Here is a tiny trained network, its code and every weight. The questions are about switching its units off for an input and a target symbol, where a switched-off unit gives its printed mean instead of its output.

import numpy as np


def w(rows, s, z=0):
    codes = np.array(rows[::2]) - 128.0
    scale = np.full(codes.shape[1], s)
    scale[-1] = z or s
    return codes * scale


def norm(h):
    return h / np.sqrt((h * h).mean(-1, keepdims=True) + 1e-5)


def f(y):
    return np.maximum(y, 0)


def softmax(a):
    e = np.exp(a - a.max(-1, keepdims=True))
    return e / e.sum(-1, keepdims=True)


def log_softmax(a):
    a = a - a.max(-1, keepdims=True)
    return a - np.log(np.exp(a).sum(-1, keepdims=True))


def net(x, mask):
    ids = ['Παβδεξτω'.index(c) for c in x.split()]
    T = len(ids)
    res = E[ids] + P[:T]
    u = 0
    for l in range(2):
        q, k, v = (norm(res) @ M[l].T for M in (Q, K, V))
        z = softmax(np.where(np.tri(T) > 0, q @ k.T / 2**0.5, -1e9)) @ v
        res = res + np.where(mask[u], z, O[l][:, -1]) @ O[l][:, :-1]
        u += 1
        y = f(norm(res) @ A[l][:, :-1].T + A[l][:, -1])
        res = res + np.where(mask[u : u + 8], y, B[l][:, -1]) @ B[l][:, :-1]
        u += 8
    return log_softmax(norm(res)[-1] @ U[:, :-1].T + U[:, -1])


Q, K, V, O, A, B = {}, {}, {}, {}, {}, {}
E = w([
[75,223,95,192],'Π',
[3,2,78,173],'α',
[116,50,134,227],'β',
[215,74,118,175],'δ',
[219,66,180,201],'ε',
[66,83,125,198],'ξ',
[157,70,65,146],'τ',
[70,43,86,150],'ω',
],0.0068)
P = w([
[13,253,102,53],'0',
[140,126,113,157],'1',
[142,128,113,160],'2',
[148,128,113,159],'3',
[148,129,114,154],'4',
[141,124,117,153],'5',
[143,131,118,158],'6',
],0.0042)
Q[0] = w([
[160,110,88,216],'L0H0',
[121,45,98,249],'L0H0',
],0.011)
K[0] = w([
[28,246,113,165],'L0H0',
[128,255,145,111],'L0H0',
],0.0082)
V[0] = w([
[46,93,255,142],'L0H0',
[157,209,171,151],'L0H0',
],0.007)
O[0] = w([
[128,1,127,115,254],'L0H0',
[140,130,212,42,150],'L0H0',
],0.0073,0.0034)
A[0] = w([
[147,107,115,243,237],'L0N0',
[76,196,154,161,144],'L0N1',
[78,90,124,95,253],'L0N2',
[52,138,211,156,89],'L0N3',
[186,133,213,47,63],'L0N4',
[204,104,72,74,150],'L0N5',
[254,161,52,89,192],'L0N6',
[70,214,100,83,194],'L0N7',
],0.0077,0.0023)
B[0] = w([
[60,185,154,84,255],'L0N0',
[160,177,177,173,148],'L0N1',
[254,128,137,169,188],'L0N2',
[107,80,140,211,153],'L0N3',
[134,63,171,99,143],'L0N4',
[79,131,145,180,142],'L0N5',
[48,66,136,180,141],'L0N6',
[194,191,190,164,145],'L0N7',
],0.0078,0.0083)
Q[1] = w([
[80,63,76,142],'L1H0',
[159,183,48,5],'L1H0',
],0.012)
K[1] = w([
[172,122,51,211],'L1H0',
[60,2,169,88],'L1H0',
],0.0096)
V[1] = w([
[129,50,247,1],'L1H0',
[240,218,105,209],'L1H0',
],0.0047)
O[1] = w([
[245,178,206,254,6],'L1H0',
[97,138,195,36,163],'L1H0',
],0.0073,0.0018)
A[1] = w([
[185,186,157,121,3],'L1N0',
[110,66,169,105,97],'L1N1',
[178,180,172,142,179],'L1N2',
[210,159,146,171,131],'L1N3',
[82,90,112,93,128],'L1N4',
[162,98,72,198,191],'L1N5',
[248,106,147,77,139],'L1N6',
[159,90,96,146,107],'L1N7',
],0.013,0.0048)
B[1] = w([
[163,244,126,165,138],'L1N0',
[134,192,67,156,205],'L1N1',
[237,108,19,128,165],'L1N2',
[208,39,47,25,159],'L1N3',
[245,124,98,140,202],'L1N4',
[60,170,254,155,254],'L1N5',
[103,12,236,133,154],'L1N6',
[156,224,189,128,179],'L1N7',
],0.0071,0.0086)
U = w([
[112,178,199,216,215],'Π',
[230,44,179,148,104],'α',
[190,245,113,115,40],'β',
[63,84,58,30,171],'δ',
[179,79,14,143,151],'ε',
[22,246,116,53,1],'ξ',
[53,72,44,217,94],'τ',
[145,126,164,21,163],'ω',
],0.013,0.0034)

Each question gives the input, a string of symbols that net reads in full, and the target symbol t.
The units are the heads (2 rows each of Q, K, V and O) and the neurons (one row each of A and B). Each row of codes is followed by its name. A weight is (code - 128) times the scale printed after its matrix; where a second scale follows, it is the last column's (O, A, B and U).
mask holds one flag per unit, layer by layer, with each layer's heads first. A switched-off unit (its flag False) gives its mean, the last column of its rows in O or B, instead of its output. The means were averaged over made-up inputs and are rounded, as every weight is.
A unit's drop is (log p(t) with every unit on - log p(t) with that unit switched off) / (log p(t) with every unit on - log p(t) with every unit switched off).
The circuit of an input: a set's keep is (log p(t) with only the set's units on - log p(t) with every unit switched off) / (log p(t) with every unit on - log p(t) with every unit switched off). Starting from the 12 units with the biggest drops (on a tie, the unit counted first), units are removed one at a time, each time the one whose removal leaves the highest keep (on an exact tie, the one counted first), for as long as the keep stays at least 0.8.
circuit, biggest first: the units of the circuit, biggest drop first
unit that matters most: the unit with the biggest drop
top k neurons: the k neurons with the biggest drops, biggest first
k most important neurons of layer l: the k neurons of layer l with the biggest drops, biggest first
drop of u: that unit's drop, to one decimal
input ε α ω Π β β, target ξ: unit that matters most => L0H0
input ξ ω β ε α β, target ε: top 2 neurons => L0N2, L1N5
input Π α δ ε β, target ξ: circuit, biggest first => L1H0, L0N0
input δ ξ ε ω ε, target β: circuit, biggest first => L0H0, L1N2
input β β β Π, target β: circuit, biggest first => L0N7, L1N2
input τ β ξ β τ, target ξ: circuit, biggest first => L0H0, L1H0
input ε δ β α δ α α, target α: circuit, biggest first => L0H0, L1N3, L1H0
input ε ε τ α ξ, target α: circuit, biggest first => L0H0, L1H0, L1N3
input ω Π ω α β ω τ, target τ: circuit, biggest first => L0N6, L0H0
input ξ β δ ω, target ε: top 2 neurons => L0N2, L0N0
input α ε β β α, target τ: 2 most important neurons of layer 0 => L0N4, L0N2
input ξ β ω ξ ε, target ε: top 4 neurons => L0N2, L1N5, L1N4, L1N1
input Π ε ω, target α: top 2 neurons => L0N2, L1N6
input α β ξ ε ε, target τ: unit that matters most => L0N2
input Π ε ω β τ, target τ: top 3 neurons => L0N6, L0N5, L1N5
input Π τ α β α, target ε: 3 most important neurons of layer 1 => L1N5, L1N1, L1N7
input α α β β α β α, target τ: top 2 neurons => L0N4, L1N4
input α δ τ β δ β ε, target τ: 3 most important neurons of layer 0 => L0N6, L0N0, L0N2
input β β β ε τ ε Π, target β: 2 most important neurons of layer 0 => L0N7, L0N2
input α β ε α β β ω, target τ: top neuron => L0N4
input α ε β β, target τ: drop of L0N2 => 0.0
input ω ε ε α δ, target δ: drop of L0H0 => 0.2
input ω ε β β, target δ: drop of L0N2 => 0.1
